Here is a tiny trained network, its code and every weight. The questions are about switching its units off for an input and a target symbol, where a switched-off unit gives its printed mean instead of its output.

import numpy as np


def w(rows, s, z=0):
    codes = np.array(rows[::2]) - 128.0
    scale = np.full(codes.shape[1], s)
    scale[-1] = z or s
    return codes * scale


def f(y):
    return np.maximum(y, 0)


def softmax(a):
    e = np.exp(a - a.max(-1, keepdims=True))
    return e / e.sum(-1, keepdims=True)


def log_softmax(a):
    a = a - a.max(-1, keepdims=True)
    return a - np.log(np.exp(a).sum(-1, keepdims=True))


def net(x, mask):
    ids = ['Γαζθλω'.index(c) for c in x.split()]
    T = len(ids)
    res = E[ids] + P[:T]
    u = 0
    for l in range(2):
        r = res
        for j in range(2):
            rows = slice(4 * j, 4 * j + 4)
            q, k, v = (r @ M[l][rows].T for M in (Q, K, V))
            z = softmax(np.where(np.tri(T) > 0, q @ k.T / 4**0.5, -1e9)) @ v
            o = O[l][rows]
            res = res + np.where(mask[u + j], z, o[:, -1]) @ o[:, :-1]
        u += 2
        y = f(res @ A[l][:, :-1].T + A[l][:, -1])
        res = res + np.where(mask[u : u + 12], y, B[l][:, -1]) @ B[l][:, :-1]
        u += 12
    return log_softmax(res[-1] @ U[:, :-1].T + U[:, -1])


Q, K, V, O, A, B = {}, {}, {}, {}, {}, {}
E = w([
[126,137,94,208,136,141,182],'Γ',
[10,194,108,125,156,126,91],'α',
[102,189,147,198,104,132,144],'ζ',
[80,101,135,178,97,143,187],'θ',
[69,136,201,147,77,142,131],'λ',
[39,64,118,131,72,174,196],'ω',
],0.012)
P = w([
[227,129,186,28,160,140,219],'0',
[202,143,98,125,193,141,95],'1',
[159,72,106,150,63,39,75],'2',
[156,197,106,91,46,97,176],'3',
[157,150,162,166,243,140,102],'4',
[103,54,116,192,59,33,72],'5',
[140,181,104,136,30,157,167],'6',
[114,134,187,211,248,148,108],'7',
[53,48,118,224,59,59,66],'8',
[97,198,106,149,11,202,147],'9',
[55,134,205,234,254,158,84],'10',
[108,31,126,155,55,45,58],'11',
[116,177,118,140,26,195,120],'12',
],0.0095)
Q[0] = w([
[164,153,176,171,120,151,157],'0.h0',
[159,147,171,167,57,74,152],'0.h0',
[103,81,128,88,94,120,104],'0.h0',
[138,141,197,229,121,61,151],'0.h0',
[237,139,99,69,90,99,112],'0.h1',
[181,179,70,203,100,140,72],'0.h1',
[102,179,177,206,250,122,84],'0.h1',
[168,129,32,49,22,92,96],'0.h1',
],0.011)
K[0] = w([
[97,189,134,174,163,144,118],'0.h0',
[203,194,132,194,50,121,145],'0.h0',
[209,77,180,33,40,136,168],'0.h0',
[100,141,168,249,77,126,118],'0.h0',
[251,74,152,68,127,110,182],'0.h1',
[217,160,153,198,95,42,210],'0.h1',
[26,104,206,237,12,185,175],'0.h1',
[240,153,84,2,173,23,98],'0.h1',
],0.0089)
V[0] = w([
[97,185,168,169,14,206,181],'0.h0',
[178,250,95,76,132,132,103],'0.h0',
[121,149,163,136,191,147,140],'0.h0',
[214,69,139,137,166,75,222],'0.h0',
[217,216,189,161,124,90,16],'0.h1',
[107,185,92,101,242,95,94],'0.h1',
[186,185,216,156,97,87,137],'0.h1',
[88,126,255,62,57,137,84],'0.h1',
],0.0063)
O[0] = w([
[45,167,133,132,124,112,166,253],'0.h0',
[137,90,194,155,101,204,200,107],'0.h0',
[145,134,121,110,151,156,105,147],'0.h0',
[105,130,194,14,132,101,106,60],'0.h0',
[159,175,177,174,77,2,94,111],'0.h1',
[196,160,69,186,148,128,132,129],'0.h1',
[85,173,159,101,81,31,97,145],'0.h1',
[147,67,214,106,24,143,103,144],'0.h1',
],0.0077,0.0039)
A[0] = w([
[102,194,146,2,165,110,196,114],'0.n0',
[85,163,206,106,41,83,206,142],'0.n1',
[173,113,111,151,110,114,232,202],'0.n2',
[255,103,193,53,241,75,101,22],'0.n3',
[154,185,56,156,247,82,103,194],'0.n4',
[186,161,81,163,112,61,92,61],'0.n5',
[50,132,110,108,188,43,74,129],'0.n6',
[195,169,60,170,216,126,75,14],'0.n7',
[149,65,162,173,176,124,185,1],'0.n8',
[134,151,189,205,96,45,64,46],'0.n9',
[49,156,77,169,123,155,119,114],'0.n10',
[233,114,227,41,142,77,127,137],'0.n11',
],0.0081,0.0053)
B[0] = w([
[195,150,170,119,94,134,153,158],'0.n0',
[180,158,86,162,143,150,118,229],'0.n1',
[121,160,167,117,123,161,72,178],'0.n2',
[104,154,6,110,210,41,101,130],'0.n3',
[115,178,103,150,70,87,162,191],'0.n4',
[101,119,153,101,147,175,145,143],'0.n5',
[185,86,144,183,117,182,149,198],'0.n6',
[205,130,132,90,116,78,113,141],'0.n7',
[143,147,68,99,164,63,148,132],'0.n8',
[76,104,136,90,122,96,129,189],'0.n9',
[161,139,138,116,122,81,147,255],'0.n10',
[140,163,68,88,104,114,57,142],'0.n11',
],0.012,0.0087)
Q[1] = w([
[99,2,51,154,157,94,99],'1.h0',
[60,227,143,77,188,136,170],'1.h0',
[200,178,178,170,184,177,94],'1.h0',
[26,120,4,101,45,103,88],'1.h0',
[126,163,194,70,6,158,191],'1.h1',
[242,129,98,216,112,104,183],'1.h1',
[19,111,63,130,16,31,97],'1.h1',
[84,106,60,173,28,196,89],'1.h1',
],0.0077)
K[1] = w([
[226,117,136,109,162,128,152],'1.h0',
[59,187,44,218,97,150,147],'1.h0',
[39,81,176,200,110,85,78],'1.h0',
[110,210,45,14,155,205,131],'1.h0',
[89,123,143,133,1,139,179],'1.h1',
[188,106,112,200,176,89,153],'1.h1',
[52,39,33,125,158,140,90],'1.h1',
[83,4,136,117,49,80,5],'1.h1',
],0.0094)
V[1] = w([
[78,168,88,139,233,133,166],'1.h0',
[152,108,72,27,165,108,98],'1.h0',
[142,73,221,119,151,166,254],'1.h0',
[124,85,112,102,132,81,126],'1.h0',
[114,155,114,89,66,195,171],'1.h1',
[145,108,128,147,163,124,172],'1.h1',
[68,138,52,140,141,128,76],'1.h1',
[142,134,176,122,145,128,125],'1.h1',
],0.0085)
O[1] = w([
[75,151,98,96,63,204,165,2],'1.h0',
[107,140,253,212,84,133,192,59],'1.h0',
[177,175,79,65,89,41,181,20],'1.h0',
[180,168,158,154,123,169,178,25],'1.h0',
[85,71,149,213,183,112,99,152],'1.h1',
[166,159,172,87,104,178,74,99],'1.h1',
[162,121,170,124,57,61,174,105],'1.h1',
[42,131,142,105,136,132,163,101],'1.h1',
],0.0069,0.006)
A[1] = w([
[215,101,104,170,118,164,158,113],'1.n0',
[150,138,158,150,73,76,189,114],'1.n1',
[147,136,100,151,192,199,143,130],'1.n2',
[66,80,157,75,147,161,90,54],'1.n3',
[136,65,183,121,92,84,109,121],'1.n4',
[65,43,154,158,173,166,78,152],'1.n5',
[140,26,133,174,97,66,112,158],'1.n6',
[66,141,128,58,84,107,92,5],'1.n7',
[30,136,159,10,114,92,108,61],'1.n8',
[96,78,164,170,159,68,101,103],'1.n9',
[106,59,148,87,228,216,140,99],'1.n10',
[161,93,226,146,187,151,125,27],'1.n11',
],0.011,0.013)
B[1] = w([
[163,157,160,48,142,153,151,153],'1.n0',
[139,96,157,123,127,172,161,184],'1.n1',
[159,117,131,117,182,149,163,178],'1.n2',
[140,220,39,102,172,169,173,138],'1.n3',
[161,158,87,144,155,147,184,182],'1.n4',
[183,61,148,165,101,64,135,238],'1.n5',
[86,172,122,118,142,137,67,247],'1.n6',
[222,112,199,240,104,115,251,128],'1.n7',
[191,212,23,241,159,155,154,128],'1.n8',
[162,146,147,72,149,148,138,217],'1.n9',
[117,194,170,207,59,181,81,166],'1.n10',
[60,173,56,165,141,168,185,153],'1.n11',
],0.012)
U = w([
[156,192,195,38,223,244,70,92],'Γ',
[243,178,95,126,59,72,184,4],'α',
[2,239,85,190,45,89,48,188],'ζ',
[82,57,54,167,239,115,225,216],'θ',
[186,74,178,103,105,71,36,157],'λ',
[118,118,166,187,46,163,143,96],'ω',
],0.008,0.004)

Each question gives the input, a string of symbols that net reads in full, and the target symbol t.
The units are the heads (4 rows each of Q, K, V and O) and the neurons (one row each of A and B). Each row of codes is followed by its name. A weight is (code - 128) times the scale printed after its matrix; where a second scale follows, it is the last column's (O, A, B and U).
mask holds one flag per unit, layer by layer, with each layer's heads first. A switched-off unit (its flag False) gives its mean, the last column of its rows in O or B, instead of its output. The means were averaged over made-up inputs and are rounded, as every weight is.
A unit's drop is (log p(t) with every unit on - log p(t) with that unit switched off) / (log p(t) with every unit on - log p(t) with every unit switched off).
The circuit of an input: a set's keep is (log p(t) with only the set's units on - log p(t) with every unit switched off) / (log p(t) with every unit on - log p(t) with every unit switched off). Starting from the 12 units with the biggest drops (on a tie, the unit counted first), units are removed one at a time, each time the one whose removal leaves the highest keep (on an exact tie, the one counted first), for as long as the keep stays at least 0.8.
circuit, biggest first: the units of the circuit, biggest drop first
unit that matters most: the unit with the biggest drop
top k neurons: the k neurons with the biggest drops, biggest first
k most important neurons of layer l: the k neurons of layer l with the biggest drops, biggest first
heads that matter: for each layer, one digit per head in row order, 1 if its drop is at least 0.15 and else 0, layers parted by /
input ζ α α Γ Γ, target α: top 4 neurons -> (0.n4, 0.n7, 1.n6, 0.n6)
input Γ Γ Γ α α ζ, target ω: heads that matter -> 10 / 10
input ω α α α α λ α α α ζ, target Γ: circuit, biggest first -> (1.n5, 1.n0)
input λ Γ α α α α α α ζ, target θ: most important neuron of layer 1 -> (1.n11)
input λ Γ α α ω, target ω: heads that matter -> 01 / 00
input α Γ α θ α α λ, target Γ: heads that matter -> 00 / 10
input ω ω θ θ θ λ, target α: heads that matter -> 11 / 10
input Γ α ζ ζ ζ ω α θ, target ω: 2 most important neurons of layer 1 -> (1.n10, 1.n5)
input ω Γ ζ λ Γ ζ α θ α, target α: heads that matter -> 01 / 10
input α λ Γ α ζ θ ζ ζ ζ λ α, target λ: circuit, biggest first -> (0.h1, 1.n5)
input ω θ ω Γ Γ λ ω ζ ω λ, target α: heads that matter -> 11 / 11
input θ ω α λ α α, target Γ: top 4 neurons -> (0.n11, 0.n0, 1.n6, 1.n9)
input Γ ζ α Γ λ λ α ζ λ, target ω: circuit, biggest first -> (0.h0, 1.h0, 0.n3, 0.n11)
input θ α α α ζ α ζ ω α Γ, target Γ: heads that matter -> 00 / 10
input α Γ ζ θ α ζ λ, target Γ: top 2 neurons -> (0.n1, 1.n5)
input ζ ω α ζ λ, target λ: unit that matters most -> 1.n5
input Γ α ζ α ζ ω, target ω: top 2 neurons -> (0.n3, 0.n11)
input α λ θ α ζ α α ζ θ, target ζ: heads that matter -> 00 / 10
input θ ζ θ, target Γ: heads that matter -> 11 / 10
input Γ Γ α ω α Γ α ζ λ, target ω: heads that matter -> 10 / 10
input θ α ζ Γ θ α α α, target α: top 2 neurons -> (0.n4, 0.n7)
input α ζ α α ζ λ ζ α θ ω, target Γ: heads that matter -> 01 / 10
input ω α ζ α α, target ζ: heads that matter -> 01 / 00
input ω λ Γ ζ α ζ Γ ζ ω, target α: circuit, biggest first -> (1.h0)
input ζ α α ζ Γ Γ α λ Γ θ α, target θ: circuit, biggest first -> (1.n6, 0.n2)
input α α α α ζ ζ Γ α ζ α ζ, target ζ: heads that matter -> 00 / 10
input ζ ζ Γ α ζ α ζ ζ ω, target λ: top neuron -> (1.n5)
input Γ α α ω, target Γ: circuit, biggest first -> (1.n5, 1.n0, 0.n1)
